Moves between states:
τ: sn->fj, rn->hq, fm->cm, ls->cm, gp->zq, tq->pr, cp->fm, mh->sb, sb->fp, fj->qs, qr->sg, fr->ms, cl->pf, qs->fl, qq->nh, nm->nq, mc->sn, sj->nh, rh->zb, rl->zt, zt->qd, bt->zs, nc->zm, nq->rh, sr->pf, jp->rn, dr->gd, jh->cl, cd->qs, hj->qp, tn->tj, ff->cj, qc->sr, qb->gp, qz->gr, fl->qg, mf->qz, tj->ls, zq->qq, md->hq, lg->zp, zb->sq, nb->qf, jt->mr, ms->dr, zm->jp, qf->fm, dt->zd, gl->zg, pr->lg, tt->qd, rz->nt, ft->ff, gr->mf, zg->qb, sq->hd, qp->nm, gg->rl, pf->pc, qd->dt, jf->tn, cj->ff, fz->hj, jz->jr, cm->tp, qg->sj, zs->jt, fp->ff, hd->qz, gd->qc, mt->tt, hb->rf, sg->gp, nt->dr, tp->gl, hq->gq, jr->nb, zd->hb, mr->mp, gq->qr, mp->gg, jc->jb, rf->cp, pm->jc, jb->zs, pc->bt, nh->cd, ch->hq, zp->mc
λ: sn->zp, rn->zm, fm->nb, ls->qp, gp->zg, tq->cm, cp->zs, mh->qr, sb->sg, fj->gl, qr->ch, fr->jh, cl->fp, qs->nh, qq->gp, nm->tj, mc->lg, sj->fl, rh->nm, rl->mp, zt->gg, bt->pf, nc->sn, nq->ls, sr->gd, jp->nc, dr->sr, jh->md, cd->qq, hj->cp, tn->rl, ff->tn, qc->sj, qb->gl, qz->sq, fl->cd, mf->ff, tj->hd, zq->qb, md->hq, lg->tq, zb->nq, nb->gl, jt->pm, ms->cl, zm->fj, qf->jr, dt->tt, gl->rn, pr->tp, tt->mf, rz->sj, ft->zt, gr->qb, zg->hq, sq->rh, qp->tp, gg->rf, pf->jc, qd->mt, jf->fr, cj->pm, fz->rf, jz->qz, cm->qf, qg->qs, zs->dt, fp->jf, hd->zb, gd->jh, mt->ms, hb->nb, sg->gq, nt->md, tp->fm, hq->jp, jr->gr, zd->qd, mr->mh, gq->gl, mp->jt, jc->jf, rf->zd, pm->ms, jb->pm, pc->qr, nh->mc, ch->jt, zp->pr
η: sn->lg, rn->gl, fm->tp, ls->gg, gp->qq, tq->lg, cp->dt, mh->fp, sb->jh, fj->zm, qr->mh, fr->jf, cl->qc, qs->qg, qq->cd, nm->rh, mc->fj, sj->rz, rh->ls, rl->tn, zt->ft, bt->jt, nc->jp, nq->zb, sr->gq, jp->hq, dr->qc, jh->qg, cd->fl, hj->tj, tn->nm, ff->hd, qc->ch, qb->zq, qz->jz, fl->gp, mf->tt, tj->nm, zq->qs, md->nt, lg->mc, zb->hd, nb->fm, jt->mp, ms->pm, zm->cm, qf->cm, dt->cj, gl->qb, pr->zp, tt->dt, rz->dr, ft->cj, gr->jr, zg->gp, sq->qz, qp->ls, gg->ls, pf->jc, qd->jz, jf->jc, cj->ff, fz->fz, jz->nb, cm->tq, qg->md, zs->mr, fp->cl, hd->gr, gd->sr, mt->qd, hb->cp, sg->sb, nt->gd, tp->tj, hq->mc, jr->hj, zd->mt, mr->gg, gq->sg, mp->rf, jc->ch, rf->mt, pm->jb, jb->pc, pc->zs, nh->qs, ch->qr, zp->sn

The rows follow the links: the fewer symbols apart two states are, the more alike their rows tend to be.

Each row is also shifted at random along 10 hidden directions that mean nothing.

Name the state of each row.
[  14,  -46,    2,  -18,   37,   -7,   -3,  -21,  -31,   33,  -13,   -2,   25,  -78,  -13,  -11,   -7,  -66,   24,  -23,   72,   18,   30,  -47,  -49,  -10,  -50,   74,  -82,    6,   32,  -25,  -10,   17,   10,  -95,   39,   28]
state: jt
[ -30,  -36,   22,   74,   23,   77,   -2,  -12,   20,   -5,   -5,  -19,   36,  -31,   11,  -53,   36,  -39,  -16,   35,   24,   46,  -37,   19,   11,   29,   11,   23,   27,  -17,   12,   19,  -22,   27,   44,  -20,   -1,    0]
state: mr
[  -4,   63,  -26,    6,    1,  -34,   22,   26,  -28,    4,   47,  -22,  -41,   16,  -16,   -9,   10,   -8,  -82,   -8,   13,  -20,  -14,   -8,    0,   -7,  -21,  -23,   31,  -31,    1,   40,  -32,   16,    1,   31,  -28,  -13]
state: zm
[ -26,   33,  -45,   86,  -54,  -72,   14,   67,  -39,  -35,   38,   -9,   15,  -27,  -44,   -1,   -5,   52,  -96,   13,   26,  -20,  -48,  -11,   69,  -36,  -12,   54,  -87,   40,  -41,   52,   62,   66,  -26,   46,   28,  -42]
state: pr
[ -15,  -16,  -14,  -19,  -17,    7,   20,  -39,  -30,   -8,  -14,   17,    8,    2,   -8,  -24,   -5,  -26,  -19,  -54,    0,   10,  -15,    0,    5,   43,  -23,   58,  -43,    8,    8,   -8,   -6,    8,  -40,   47,   54,    5]
state: qz
[ -18,   10,  -32,  -27,   -2,  -53,  -30,    5,   10,  -18,    1,    6,    5,    6,   38,   66,  -21,   29,   13,   41,   18,  -34,   40,  -27,   -2,  -61,    8,   -3,  -10,    6,   43,  -30,   36,  -12,   -6,  -15,   13,   -5]
state: fm
[  24,  -21,   38,   17,  -15,   59,   25,  -18,  -20,  -13,   -9,  -21,   53,  -25,  -16,  -19,  -21,  -19,   74,  -44,  -10,   52,   33,    1,  -14,   48,   -2,   41,   22,    8,  -32,  -17,   16,   26,  -24,  -45,   33,   63]
state: fl
[ -32,   27,   52,  -52,   51,   48,  -39,  -29,   33,   48,   13,   44,  -61,   54,    0,   10,  -31,   -3,   61,   11,   33,  -19,   49,   47,   -6,    1,   24,  -25,  -39,  -60,   -4,   14,  -75,   17,   17,  -49,   -8,  -13]
state: sj
[  88,   39,   11,  -14,   11,   14,  -29,   18,    4,   25,   12,   11,  -24,   24,  -16,   -5,  -21,   69,   33,   11,   49,   -6,   71,  -22,   15,  -11,   17,  -38,  -31,  -38,   10,    1,   27,   19,    0,    8,   16,   13]
state: zq
[  50,  -18,   59,   57,  -34,   78,   13,   28,  -51,   -4,    4,  -93,   -7,  -13,  -17,  -33,  -31,    0,   90,  -69,    6,   21,   10,  -36,  -43,   26,   15,  -11,   60,  -58,  -19,  -33,   48,  -17,  -43,   66,   58,   75]
state: zp
[   7,   -2,   37,   -7,   28,   33,    6,  -25,    5,   38,  -37,    1,   11,   26,   12,  -46,   48,  -19,    3,   27,  -32,   25,    1,   42,  -42,   57,   44,  -68,  118,  -18,  -19,   -8,  -92,  -21,   27,  -42,  -72,   32]
state: qq
[ -14,  -23,   46,   31,   45,   58,  -53,    1,   -5,   59,  -28,  -17,  -30,    6,   17,  -20,  -15,   17,   58,   21,   45,   -4,   15,  -20,  -22,  -19,   15,  -28,  -66,  -47,   44,  -59,   49,  -48,   18,    2,   34,   27]
state: zs
[ -23,  -42,    9,  -25,    5,  -43,   28,   14,  -29,   27,  -25,  -36,   26,  -36,  -12,  -14,   41,  -10,   15,  -13,  -14,   10,    7,  -41,  -63,   17,   -3,   -6,   77,   14,    2,  -34,  -22,  -33,    1,  -34,  -13,   15]
state: rh
[  13,   -2,    3,  -62,    4,  -12,  -13,  -34,  -15,   10,   -6,   41,  -12,  -24,  -26,  -23,  -13,  -17,    3,  -16,   23,  -14,   10,  -12,  -20,    0,  -22,   -4,  -77,  -23,   17,   30,  -46,   -5,   -7,   32,   11,  -23]
state: tn
[ -66,   12,    6,   98,   17,   43,    7,   59,   -4,   40,   16,  -50,  -52,    2,  -17,  -32,   -6,    0,  -25,  -21,   49,   27,   -3,  -17,   14,   -2,    3,   44,    3,  -73,  -25,   36,   41,   58,   16,   36,   11,  -14]
state: rz
[ -50,   23,  -37,   -2,    5,   -5,  -24,   17,   48,  -12,   11,   22,   -1,    0,   17,   33,   -4,   33,  -21,   26,   32,    3,  -13,   -1,   49,  -41,  -16,  -12,  -80,   10,   27,  -11,   60,  -10,   20,   16,    0,  -39]
state: sb
[  21,  -42,    4,  -25,   10,    7,    6,   -5,   36,   -3,  -14,    2,   28,  -33,   15,    8,   36,  -22,   25,   11,  -19,   19,  -18,    6,  -20,    1,   -1,   -5,   33,   26,   -7,  -13,  -28,  -21,   30,  -47,  -33,  -12]
state: jf
[ -19,   33,  -13,  -18,  -39,    7,   19,  -43,  -14,  -50,   -7,   36,   56,   -5,  -11,   -5,  -48,  -15,   -6,  -39,  -27,   28,   -7,   19,   40,   31,  -40,   17,  -71,   49,   -5,   -1,   37,    3,  -43,   25,   27,   23]
state: gp
[ -21,  -29,   26,   26,   29,  -38,  -41,   27,  -23,   58,  -15,   -4,    9,  -12,   -4,    3,   30,   57,   12,   62,  106,  -36,    1,   -5,   -8,  -32,   44,   45,  -90,   14,    4,  -59,  -22,   23,   -1, -112,   48,  -20]
state: tq
[  37,   -5,  -18,   -4,   16,  -62,    8,   24,  -29,   22,    3,  -37,   -4,  -28,   -6,   -6,   27,   -2,  -32,    6,   59,  -18,   28,  -59,  -34,  -20,    3,   21,   62,  -28,   19,   14,  -39,   35,   16,  -40,   -9,    0]
state: tp
[ -19,    5,  -15,   25,  -23,   11,   32,    4,  -32,  -22,    4,  -51,   25,  -17,    7,  -13,    1,  -36,  -25,  -51,    5,   26,  -33,  -13,   -7,   23,  -30,   24,   20,    2,    6,  -33,   27,  -10,  -24,   31,   27,   30]
state: jp
[  30,   21,   -3,  -62,   27,  -14,    8,  -41,  -14,   13,   19,   21,    4,   15,   -3,   -5,   -4,  -28,  -17,  -14,   40,  -10,   24,    7,    4,   23,  -25,   20,  -21,    3,   24,   -4,  -71,   19,   -2,  -65,   13,    7]
state: gl
[  49,    1,   19,   17,   18,    1,   11,   39,  -17,   44,   19,  -24,  -55,    2,  -32,   -8,  -21,    3,   13,  -40,  -14,  -18,   10,  -26,   -9,  -13,  -20,   -1,   -3,  -17,  -25,   18,   30,   -6,    9,   13,   -6,   12]
state: ms
[ 111,  -12,   25,    2,   12,  -71,   22,   26,   -8,   57,  -21,   13,    7,   11,  -40,  -35,   20,   44,  -38,  -25,  -10,  -25,  -51,    6,   56,   31,    8,   29,  -27,   55,  -67,   10,  -38,   17,   10,  -51,  -23,  -42]
state: jh
[  -1,  -35,    5,    9,   12,   23,   -1,    1,   65,  -17,   21,   14,   34,  -18,   14,   36,   19,    5,   29,   27,   45,   21,    2,   28,   45,   -5,   13,   87,  -29,   37,  -16,    7,  -13,   72,   26, -114,   28,  -42]
state: sr
[  31,   24,    6,   22,  -21,   23,   14,  -29,  -24,  -40,   28,    3,   -7,   21,  -12,   -4,  -58,  -29,   -7,  -33,  -51,  -13,    8,    1,   29,   12,  -28,   19,    4,    1,    7,   53,   26,   19,  -22,   53,   24,   25]
state: cp
[   2,   36,  -19,  -11,  -20,  -84,  -18,   -4,  -25,   15,  -52,   12,  -14,   39,   25,  -21,  -10,   27,  -84,    3,  -12,  -58,  -61,   -3,   21,   -8,   21,  -65,  -15,  -35,   10,    2,  -24,  -48,  -19,  129,  -35,  -29]
state: cm
[ -82,   -9,   -9,  -37,   -7,   19,   25,  -25,   21,  -43,   26,    1,   27,  -24,    3,    5,   28,  -46,    2,    6,  -22,   24,    8,   12,  -22,   17,  -15,    7,   67,    6,   11,   31,  -54,   15,    7,  -24,  -11,  -18]
state: nq

From each start, follow one symbol. Which state do you reach?
Answers are names.
start [ -20,   -2,  -48,    7,   26,    9,  -23,    1,   -8,   23,  -12,   21,  -61,  -30,   -5,   -8,   19,  -31,  -43,    6,   70,   14,   15,  -15,  -52,  -31,  -16,   22,  -71,  -64,   30,   32,   -8,   31,   13,   47,   -2,  -19]
η
ff
start [  10,  -19,   -6,   22,   45,   33,  -12,  -34,  -16,   20,  -12,   -3,  -24,  -25,   10,  -26,    4,  -71,  -20,    2,   68,   15,   35,  -21,  -43,    5,   -7,   66,    1,  -67,   41,   40,  -56,   70,   22,  -30,   14,   15]
λ
zd
start [ -65,   -1,  -51,   23,   -7,    3,  -16,   32,   75,  -37,    7,   16,   -6,  -18,   29,   47,   24,   12,  -26,   49,    0,   17,  -27,   17,   22,  -55,    8,  -20,  -12,   -7,    5,   18,   46,    2,   34,   33,  -43,  -54]
τ
ms
start [ -66,   40,  -26,   37,    4,   11,  -20,   -8,   -3,  -13,   13,    4,  -37,   20,    2,  -22,  -35,   -4,  -61,    8,   35,  -12,    5,  -18,   37,  -19,   -8,   12,  -34,  -70,   41,   65,   19,   47,    3,  104,   15,  -32]
λ
cp
start [ -42,   23,   12,   86,  -45,    2,   27,   20,  -49,  -10,  -12,  -34,   13,   11,  -20,  -66,    7,   -6,  -76,  -20,  -31,    6,  -99,   33,   28,   44,   13,  -14,   12,   -7,  -47,   19,   -2,   -6,  -27,   97,   -8,    0]
τ
sn
start [ -26,   -7,   39,  -33,    2,   -1,   -6,  -25,   -9,   28,   -7,   28,    8,   24,  -24,  -33,   11,   32,    7,   -5,    0,  -20,  -22,   22,   25,   38,   13,    2,  -45,   21,   -3,  -14,  -40,  -14,  -15,    0,   31,  -26]
λ
nq
start [  75,  -42,   11,  -26,   -1,   53,   16,   -2,    8,    2,  -16,  -43,   -1,  -42,    6,   -5,  -12,  -38,   71,  -75,    3,   38,   19,  -44,  -45,   11,  -26,   -1,   31,  -38,   10,  -30,   35,  -28,   -3,   36,   15,   48]
λ
jf
start [ -35,    2,    8,   15,   28,   14,  -35,   39,  -35,   66,   -6,   -9,  -77,    6,  -18,    1,    0,   25,   31,   14,   29,  -14,   43,  -31,  -72,  -39,    8,  -42,  -49,  -49,   24,  -29,   49,  -43,    3,   30,   11,   23]
η
cj
start [  -3,    2,  -14,   20,   34,   -6,   33,   10,  -21,   40,    5,  -34,   -7,  -19,  -14,  -45,   24,  -50,  -67,  -41,   50,   30,  -24,  -30,   -6,   30,  -41,   43,   15,  -27,   11,    9,  -25,   22,   24,  -18,   -8,   -1]
η
sg
start [  15,    1,  -27,  -19,  -26,  -45,    8,    7,   42,  -50,   12,   35,   35,  -11,    4,   43,   -5,   11,  -18,   18,  -59,   -9,  -39,   20,   56,  -28,  -21,   -9,  -28,   81,  -19,   16,   32,  -18,   11,  -12,  -35,  -38]
τ
pc
start [ 103,   10,    2,  -44,  -16,   -6,   30,  -49,  -18,  -26,   35,   36,   -2,   31,  -29,   -5,  -21,   -5,  -14,  -44,  -34,  -23,   14,   18,   46,   44,  -20,   50,    2,   38,  -17,   50,  -52,   49,  -28,  -11,   33,   -3]
λ
qz
start [ -22,  -12,   23,  -19,   23,    8,    1,  -15,   17,    7,   22,   16,   28,   -2,   -5,   12,   -4,   -8,   25,   10,    3,   -4,  -18,   21,   33,    5,  -22,   29,  -56,   63,    2,  -23,   -8,  -10,   17, -103,   19,   -9]
λ
jt
start [ -64,   -1,  -59,   32,  -18,   52,   18,   13,   46,  -73,   16,  -40,   37,  -42,   49,   32,   18,  -42,  -16,   -5,   47,   66,   -4,   -1,   -2,  -10,  -15,   38,   42,  -26,   28,  -12,   41,   36,    4,   19,   14,    8]
τ
gq
start [  73,   19,  -19,   18,  -30,   32,   -1,   34,   -1,  -40,   25,  -53,   -8,  -26,    4,   12,  -13,   13,   27,  -22,   58,   27,   49,  -43,  -29,  -24,    5,  -12,   48,  -70,   11,    9,   35,   33,  -18,   64,   24,   30]
τ
qs
start [  59,  -15,  -10,    7,  -11,  -37,    8,   -5,  -18,   -7,  -11,   -9,   26,    3,    8,    2,   -3,   18,  -12,  -14,    1,  -11,    2,  -24,   20,    9,    3,   39,   20,   24,    6,  -17,   15,   14,  -16,  -11,   27,   14]
τ
qf
start [ -52,   -5,   29,   61,    4,   57,  -11,    4,  -20,   27,    6,    1,  -33,   52,  -11,  -23,    3,   30,    0,    6,  -14,   -2,  -20,   35,   21,   28,   19,   15,  -40,   13,   -3,  -26,   38,   -7,  -18,   20,   52,    5]
λ
ff
start [  58,  -66,  -12,   28,    1,  -28,   -6,   51,   24,  -10,  -34,  -34,   46,  -61,   18,   17,   78,   37,   30,   79,  -23,   24,   18,  -36,  -58,  -32,   56,  -37,  125,   27,   -7,  -21,   19,  -19,   41,  -48,  -57,    9]
τ
zt
start [ -38,   -2,   29,   28,   39,  -17,   -7,   38,  -11,   72,  -13,  -16,  -52,   32,   -9,  -19,   38,   16,  -16,   32,  -59,  -28,  -41,    8,  -29,  -11,   15,  -86,   37,   12,  -13,  -25,    4,  -85,   45,   -9,  -75,    0]
η
jb
